In the rows, zero is written as 128.
[116 149 108 125 121 114 134 135 116 138 128 131 118 110 126 128 125 122
 147 133 130 109 141 117 118 131 111 142 139 139 142 128 131 128 139 146
 130 133 126 123 117 149 117 111 137 129]
V
[115 136 118 124 122 124 121 122 135 128 129 116 130 121 121 124 127 128
 109 139 120 153 120 118 161 117 138 108 121 136 123 137 126 138 122 138
  91 132 124 128 120 127 122 119 139 122]
A
[132 129 139 125 135 134 138 136 135 133 126 141 126 123 126 115 114 119
 130 135 123 132 131 114 118 132 132 135 131 133 141 123 135 127 131 155
 116 138 138 143 127 121 128 136 121 123]
D
[110 120 119 127 141 129 125 133 133  96 123 134 153 130 115 107 110 135
 133 140 125 125 110 131 160 151 148 144 130 108 129 133 107 104 107 149
  98 135 119 132 124 109 120 135 138 123]
U
[127 153 149 140 110 138 124 121 119 154 155 129 109 154 121 151 134 111
 116 113 118 121 118 135 127 112 148 115 130 118 137 135 109 118 121 132
 129 140 128 146 145 109 133 145 131 147]
U
[118 135 123 117 134 142 122 124 147 121 140 139 106 120 126 101 156 130
 102 149 127 136 119 120 140 130 146 117 119 130 149 118 136 114 124 153
  91 123 128 144 121 118 120 144 137 121]
D
[130 139 151 136 109 125 128 126 121 139 146 118 121 125 119 154 119 101
 113 122 125 106 137 124 129 115 132 123 127 121 121 132 115 134 127 134
 132 141 139 133 133 133 131 126 110 138]
A
[105 114 124 129 132 121 140 131 113 156 131 117 125 139 139 147 134 111
 102 123 124 105 156 124  95 134  99 140 147 136 137 124 123 110 127 127
 109 127 135 109 128 153 117 141 126 105]
Q
[112 135 131 118 124 124 155 120 123 123 136 145 116 111 162 101 126 128
 136 152 115  94 130 116 148 149 134 137 118 116 140 122 132 111 126 152
  77 108 128 128  91 142 115 133 160 143]
L
[129 136 114 128 137  93 140 120 122 136 127 138 126 129 124 129 137 130
 126 138 110 135 127 132 126 144 120 135 114 127 131 125 116 129 132 148
  95 122 146  94 124 122 135 131 115 147]
J
[113 155  75 134 132 143 141 149 136 143 112 147  74 177 147 120 105 120
 136 143 118 180 113 112 160 140 144 112 131 195 134 127 129 169 163 156
 141 157 162 199 100 119 114 134  84 125]
J
[102 125 144 127 120 130 113 137 127 138 147 128 121 127 125 138 122 146
  96 140 142 126 146 127 113 112 134 123 142 121 124 144 110 117 117 137
 118 162 143 142 129 133 125 124 118 119]
A
[162 118 137 145 153 138 136 114 113 135 119 158 151 127 163 132 110 153
 149  95 119 144 151 148  95 115 128 166 117 102 129 137 129 142 133 139
 124 121  85 113 115 141 164 137 135  93]
Q
[ 83 122  91 104 127 153 124  90  69 206 116 130 194 210 118 152 194  94
 188 119  67 113 158 157 164 100 159 116 197 165 204 112 171 163  70  94
 203 130 126 117 211 108  87  75 124  90]
T
[103 116 155 121 123  99  87 128 129 135 124 120  83 119 100 101 139 151
  95 135 140 146 125 149  89 106 104 121 135  82 119 138 103 110  96  95
 145 196 138 172  97 142 121 115 104 127]
Y
[134 133 125 127 103 157 124 118 141 106 111 127 143 129 178 115  82 141
 132 103 154 128 119 117 139 135 154 136 109 135 133 133 110 147 145 157
 135 143 106 187 123 110 106 127 128 120]
L
[133 139  99 135 133 118 135 124 130 140 112 144 115 128 130 122 127 137
 133 129 123 143 135 126 137 139 131 131 115 142 141 133 142 129 146 149
 124 125 137 129 131 130 134 121 122 142]
J
[121 141 128 124 109 114 124 137 113 140 137 130 120 120 108 145 140 125
 139 126 133 107 131 128 111 141 129 138 135 133 117 126 127 129 117 129
 147 146 130 118 128 137 133 123 115 129]
V
[126 133 112 144 129 145 139 111 122 125 123 146 119 132 160 125 118 113
 142 119 135 125 145  98 106 134 128 141 144 161 133 133 138 147 158 154
 130 115 123 138 138 153 100 111 149 105]
L
[133 123 141 135 150 117 139 107 117 136 115 137 137 128 154 173  78 103
 135 130 132 150 124 104  90 129  99 133 141 157 132 113 134 148 144 159
 109 112 131 100 121 162 113 120 118 105]
Q
[139 125 136 126 140 127 135 125 115 130 129 132 129 131 123 125 147 139
 129 135 122 127 144 116 135 131 121 124 139 139 136 132 138 136 125 140
 140 114 142 114 131 127 132 119 125 113]
Z
[120 144 103  84 111 111 159 135 145 122 135 116 125 125  75 107 127 149
 167 165 161 100 110 121 178 137 122 111 138  86 131 118 141 146 137 145
 106 113 141 106  83 156 131 101 118 161]
T
[ 94 129 113 104 108 101 167 100 139 150 111 141 119 112 136 109 150 157
 162 134 111 130 141  95 105 155 138 102 139 176 140 129 146 139 122 157
 141 112 138  89 142 127 126 109 140 132]
L
[130 138 119 137 134 129 152 133 122 117 132 130 110 148 133 127  88 120
 121 138 125 124 134 111 131 130 125 116 147 136 138 133  87 111 136 157
  87 128 125 140 123 132 101 119 142 130]
U
[127 136 144 128 120 122 140 143 132 134 142 120 126 145 121 133 155 117
 133 128 124 121 140 129 121 114 135 110 135 137 121 131 118 125 108 125
 140 137 125 138 133 125 128 115 106 141]
Y
[116 156 115 122 129 120 107 131 164 159 140 121 107 142 135 107 152 112
 124 152 110 161  77 103 139 116 118 131 124 118 132 122 138 120 105 166
  97 111 131 137 101 119  97 121 139 156]
Q
[125 130 131 133 127 114 123 134 130 145 145 127 129 138 127 142 122 124
 117 136 118 141 122 119 136 119 129 119 135 125 132 134 118 133 122 146
 108 129 141 102 125 120 122 128 128 124]
A
[131 165 145 100 119 146 148 142 148 140 118 129 124 121 146 109  61 122
 108 126 163 120 114  98 151 126 114 115 120 112 144 123 137 100 138 174
  55 130 124 165 126 138  93 125 160 114]
D
[122 121 132 120 132 121 138 132 131 135 128 140 121 133 105 123 137 139
 107 149 126 149 106 114 126 140 132 114 129 132 135 122 123 122 101 146
  96 149 141 118 106 129 124 139 124 119]
D
[128 125 131 128 119 126 142 136 136 112 147 142 124 135 154 123 124 129
 118 143 148  96 143  98 118 140 136 137 138 143 154 130 116 110 134 153
 125 113 135 121 129 136  99 115 131 131]
L
[156 144 130 138 147 129 133 111 143 120 111 142 114 132 121 136  95 115
 140 130 119 162 122 100 125 124 118 128 147 150 132 141 133 113 130 164
 102 109 125 129 123 138 104 107 159 130]
U
[103 142 186 134 103 121  92 171 159  72 188  96   4 166  46  66 124 115
 127 155 103 181  84 110 187 117 163  59 168 105 116 132  66 129 109 124
 135 126 141 183  98 158 111 121 125 138]
U
[187 125 158 171 188 105 119 111 103 106  96 179  89 194 162 101  66 118
 153  97  62 177 116  95 149 123 161 204 119 104 120 132 141 139 149 163
 181  67 121  98 132 131 113  94 148 154]
L
[125 147 122 127 108 144 139 130 125 152 144 143 149 137 108 137 169 105
 116 121 137 138 121 118 111 123 138 125 131 144 134 122 126 146 133 148
 119 164 137 141 131 112 138 160 116 117]
D
[133 132 152 126 133 127 121 126 119 121 142 136 117 140 139 126 151 135
 118 142 124 123 129 124 125 145 129 115 143 131 148 127 128 111 124 141
 115 119 153 123 129 116 127 143 121  98]
Z
[124 124 152 119 121 122 113 113 128 135 123 127 119 127 119 115 154 149
 129 140 130 128 128 127 133 144 136 111 137 115 128 126 139 126 117 134
 132 133 134 148 138 131 146 126 121 103]
Z
[111 133 135 128 106 139 120 121 133 147 141 102 134 130 122 132 130 104
 118 117 129 104 134 123 128 121 131 126 125 129 128 131 128 130 113 119
 133 135 128 158 136 138 138 123 118 134]
Q
[120 124 112 131 136 127 154 130 128 113 125 132 138 131 116 137 115 127
 135 136 135 113 134 122 117 138 122 124 152 133 151 136 111 111 131 148
 113 142 127 123 142 125 114 127 139 118]
U
[101 130 109 124 109 129 113 128 145 144 128 126 139 130 130 107 138 132
 145 126 143 146 159 116 130 106 161 138 125 158 116 128 154 150 142 135
 162 146 117 166 131 129 132 119 113 156]
T
[117 141 110 128 124 114 122 144 101 140 132 141 117 132 127 146 116 125
 131 139 152 126 136 118  87 129 104 143 147 132 130 126 119 129 139 145
 131 160 125 129 111 153 102 114 126 115]
V
[107 144 141 124  99 127 124 123 127 108 138 122 122 134 129 126 134 112
 119 133 145 107 114 117 133 140 147 124 116 120 125 133 126 113 118 139
 136 136 128 156 130 126 112 126 124 147]
L
[108 139 153 108 127 135 168 136 144 109 130 141 149 137 118 117 179 176
 124 152 126 146  90 127 153 159 157 101 128 145 140 129 126 123 111 161
  80 149 141 108 118 112 113 174 147 109]
D
[147 124 165 152 123 149 120 106 128 109 141 143 132 131 142 131  86 106
 130 114 127 109 154 132 126 118 159 136 136 126 142 133 109 111 130 130
 105 156 117 191 133 133 142 131 148 125]
U
[141 118 159 142 134 145 123 131 116 116 147 126 117 142 124 143 158  98
 119 116 119  98 152 140 105 115 138 139 133 119 112 124 128 121 115 105
 157 130 133 148 133 134 131 133 110 138]
Y
[132 117 154 143 115 127  89 145 129 136 133 100  79 139 107 125 128 100
 115 144  96 156  95 136 107 140 118 106 145 100 118 130 117  99 115 113
 125 132 134 170 128 111 103 151 134 135]
U
[ 88 114 187 105 137  76 113 121  92 123 110 129 117 129  80 126  59 116
 157 118 129 140 136 138  98 120 125 155 116  61  84 123 188 122 123  93
 175 158 145 119 131 156 158 121 126 167]
T
[126 137 157 129 115 120 131 124 128 132 134 121 131 132 112 132 169 123
 123 135 125 127 116 110 127 141 134 120 129 136 125 125 134 131 113 135
 127 134 140 127 129 130 142 134 112 118]
Z
[114 121 150 137 120 128 111 131 128 147 131 107 126 128 113 141 162 134
 123 120 120 128 131 145 107 124 127 137 141 113 121 139 133 119 119 123
 142 133 123 130 146 140 143 136 111 122]
Q
[113 132 119 101 112 139 146 137 141 128 121 119 136 131 148 110 138 162
 133 126 137 131 129 125 144 138 145 115 118 142 121 145 152 134 130 134
 114 126 120 131 140 103 110 127 156 124]
L
[129 131 142 114 117 136 121 132 130 116 127 139 106 127 133 111 111 128
 147 134 127 128 124 118 130 144 140 125 141 125 125 134 149 119 122 140
 135 111 136 136 136 123 113 111 133 123]
L
[124 130 150 131 122 124 122 143 131 135 139 125 113 139 119 132 140 120
 128 124 131 136 126 128 118 113 129 114 137 113 122 127 133 113 117 128
 130 133 130 137 120 136 132 127 122 139]
Y
[120 133 141 129 111 123 125 123 122 124 138 130 131 135 132 139 124 115
 125 125 143 119 127 117 123 128 134 135 125 130 128 134 126 130 125 141
 135 136 131 135 124 130 118 122 124 138]
L
[148  96 146 123 151  94 154 126 108 138 125 113 150 150 139 122 101 105
 105 106  87 106 230 125 140 102 131 127 140 178 118 125 107 153 159  88
 172 100 144 130 186 113 163 120  95 136]
Y
[116 122 147 118 125 113 125 122 134 124 141 127 143 154 133 139 132 142
 132 142 134 126 125 126 127 134 135 128 136 132 140 123 121 119 106 133
 121 133 143 116 104 134 103 140 122 135]
T
[119 124 117 126 131 123 136 134 126 150 128 128 130 124 138 133 115 122
 134 131 134 123 135 124 108 125 106 131 135 116 129 126 137 127 131 143
 129 129 124 127 126 141 124 128 132 124]
Q
[128 129 136 137 114 128 130 131 119 142 145 123 127 134 109 151 121 110
 124 131 129 107 134 121 127 116 133 122 128 117 122 138 129 139 119 129
 155 146 141 134 137 132 132 113 116 145]
A
[132 135 104 124 133 110 128 135 107 123 122 137 132 104 119 132 144 143
 137 138 129 117 138 134 127 140 122 141 128 141 120 135 133 127 119 130
 145 140 124  99 135 123 105 110 135 134]
V
[126 129 179 150 113 108 104 129 126 138 136 109 111 127 111 135 113 111
 123 129 116 136 109 120 142 124 127 142 135 107 119 126 130 116 121 115
  98 129 144 122 100 173 117 134 131 153]
T
[100 147 124 121 124 113 137 137  98 133 138 141 124 131 115 151 131 136
 138 139 139 106 123 132 126 133 128 142 137 115 131 125 123 117 108 145
 106 161 124 109 103 152 123 115 134 130]
V
[115 134 113 129 115 122 165 129 122 151 126 136 145 133 126 153 116 138
 117 135 143 126 141 102 126 128 126 116 143 148 138 135 120 138 143 156
 100 146 138 106 119 152 133 124 130 115]
A
[146 127  87 166 129 170 117 134 104 110 155 161 151 111 176  89 110 118
 110 134 172  75 154  97 116 119 126 184 131  97 196 144 120 124 203 142
 135  87 120 140 134 157 119 117 153 114]
L
[115 130 118 127 130 136 130 126 128 142 135 128 127 134 143 126 125 130
 122 134 136 125 132 119 119 124 116 127 139 123 131 127 122 131 133 147
 125 122 126 144 123 146 116 132 135 120]
Q
[113 136 145 129 117 128 104 116 125 145 148 103 116 136 125 150 141  91
 105 128 133 119 123 123  94 117 100 124 132 114 130 123 117 120 118 133
 127 120 131 145 116 151 112 136 121 128]
Q
[107 149 151  78 127 172  78 120 138 132 146 107  68 182 162 106 109 105
  79 141 133 137 149 110  73 108 131 118 134 150 134 103  81 122 118 189
 137 118 149 220 106  87  46 114  84 136]
D
[133 124 107 137 133 123 143 132 126 131 122 145 114 126 128 126 118 133
 135 137 126 136 140 119 138 143 132 124 121 147 143 126 140 138 148 142
 131 118 141 125 125 148 138 125 123 136]
J
[116 128 110 132 127 110 130 132 133 134 126 141 144 148 130 126 138 130
 149 134 139 130 140 122 123 134 129 146 149 136 131 129 135 123 136 145
 138 148 139 124 121 134 102 134 124 133]
T
[143 166 125 147 113 146 127 121 114 173 123 136 111 163 102 124 165 107
 121 118 124 153  98 122 152 104 155 127 100 120 122 133 150 161 131 137
 156 159 102 179 131 136 128 118 127 150]
D
[116 135 150 124 103 133 113 122 140 164 146 101 128 118 113 156 157 116
 117 126 131 130 120 128 105  97 117 112 130 120 133 130 138 122  93 129
 121 135 116 138 129 142 134 117 128 146]
Q
[110 137 136 132 111 131 115 135 138 151 139 122 127 133 113 132 132 106
 118 123 126 142 100 111 117 126 130 139 121 118 112 126 136 127 102 127
 123 136 130 140 112 141 149 140 113 129]
Q
[163 132 193 144  86 124 108 152 187 182 187 143  65 124 181 109 121 123
 148 159 142 111 143  84 139 109 152 101 152 165 182 117 132 130 141 161
 136  98 130 169 128 159 102  90 131 151]
L
[119 119 125 128 131 122 130 132 129 122 132 139 121 131 138 128 107 136
 107 134 132 137 134 108 124 138 134 121 134 130 113 129 121 125 136 150
 109 129 139 111 127 130 114 137 139 112]
A
[116 124 155 115 127 122 137 139 132 135 128 121 123 134 129 123 135 148
 131 124 128 133 142 141 120 122 127 107 139 122 113 133 129 119 117 121
 106 141 129 135 125 132 136 132 129 119]
Y
[121 138 103 125 125 115 123 127 114 126 130 143 116 120 122 127 146 136
 135 139 132 109 121 127 126 150 128 145 131 122 121 119 119 125 120 143
 124 144 126 115 107 137 111 124 132 126]
V
[141 123 144 124 125 131 122 133 135 137 127 132 123 118 106 109 132 127
 119 129 118 133 129 125 115 133 131 134 129 116 136 129 131 120 120 134
 121 137 140 142 129 116 144 139 116 120]
D
[149 147 139 130  97 121 141 141 140 137 145 133 150 144 131 136 147 130
 128 137 141 131 119 109 161 130 143 119 121 153 142 148 136 127 126 141
 133 125 136 132 114 117 127 132 131 152]
L
[141 122  98 110 148 138 121 106 141 104 129 122 127 136 154 111 138 154
 101 139 110 144 155 138 155 113 146 123 105 150 141 118  95 142 126 161
  93 103 122 144 113  99 106 115 129 154]
J
[116 127 161 116 119 114 120 139 130 143 142 123  96 140 142 129  91 144
 106 137 121 137 119 123 149 139 141  99 123 118 115 129 120 112 112 140
  86 127 144 116 114 125 113 134 139 124]
A
[126 131 158 124 120 134 124 131 127 127 146 122 156 139 129 131 180 136
 112 142 139 113 129 114 127 141 139 125 123 133 130 127 133 120 108 140
 132 113 129 128 138 128 131 140 122 111]
Z
[143 135 155 101 129  93 128 107 107 131 125 141 161 108 125 164  91 123
 130 123 143 122 133 148 141 116 106 135 126 100 141 113 131 108 104 131
 101 128 130  73 113 129 111 132 123 135]
T
[107 123 154 136 118 119 112 119 118 148 138 111 137 130 114 157 131 109
  97 115 133 123 129 123 100 118 117 141 125 120 120 130 126 120 110 120
 135 138 132 124 132 151 139 135 115 134]
Q
[125 117 124 125 125 115 125 133 122 133 130 134 141 143 121 137 122 134
 141 133 139 118 145 132 120 127 126 140 146 122 137 131 135 116 115 125
 146 146 144 123 117 133 111 125 117 139]
T
[122 142 151 135 106 134 110 120 137 134 147 117 111 125 118 138 126 119
 100 118 133 125 130 115 105 111 140 127 125 125 118 139 115 134 129 132
 128 149 141 143 133 130 132 124 113 133]
A
[152 136 141 122 122 132 129 125 140 137 133 140 107 131 128 114 140 131
 105 144 123 145 109 118 153 137 141 102 118 139 136 117 124 127 120 150
 106 134 137 146 112 113 104 146 137 135]
D
[139 119  89 133 134 122 160 121 134 141  78 120 124 118 138 143  90 137
 153 113 101 162 144 124 119 148 114 113 131 177 135 133 143 144 148 147
  99 123 137 127 131 129 144 120 120 117]
J
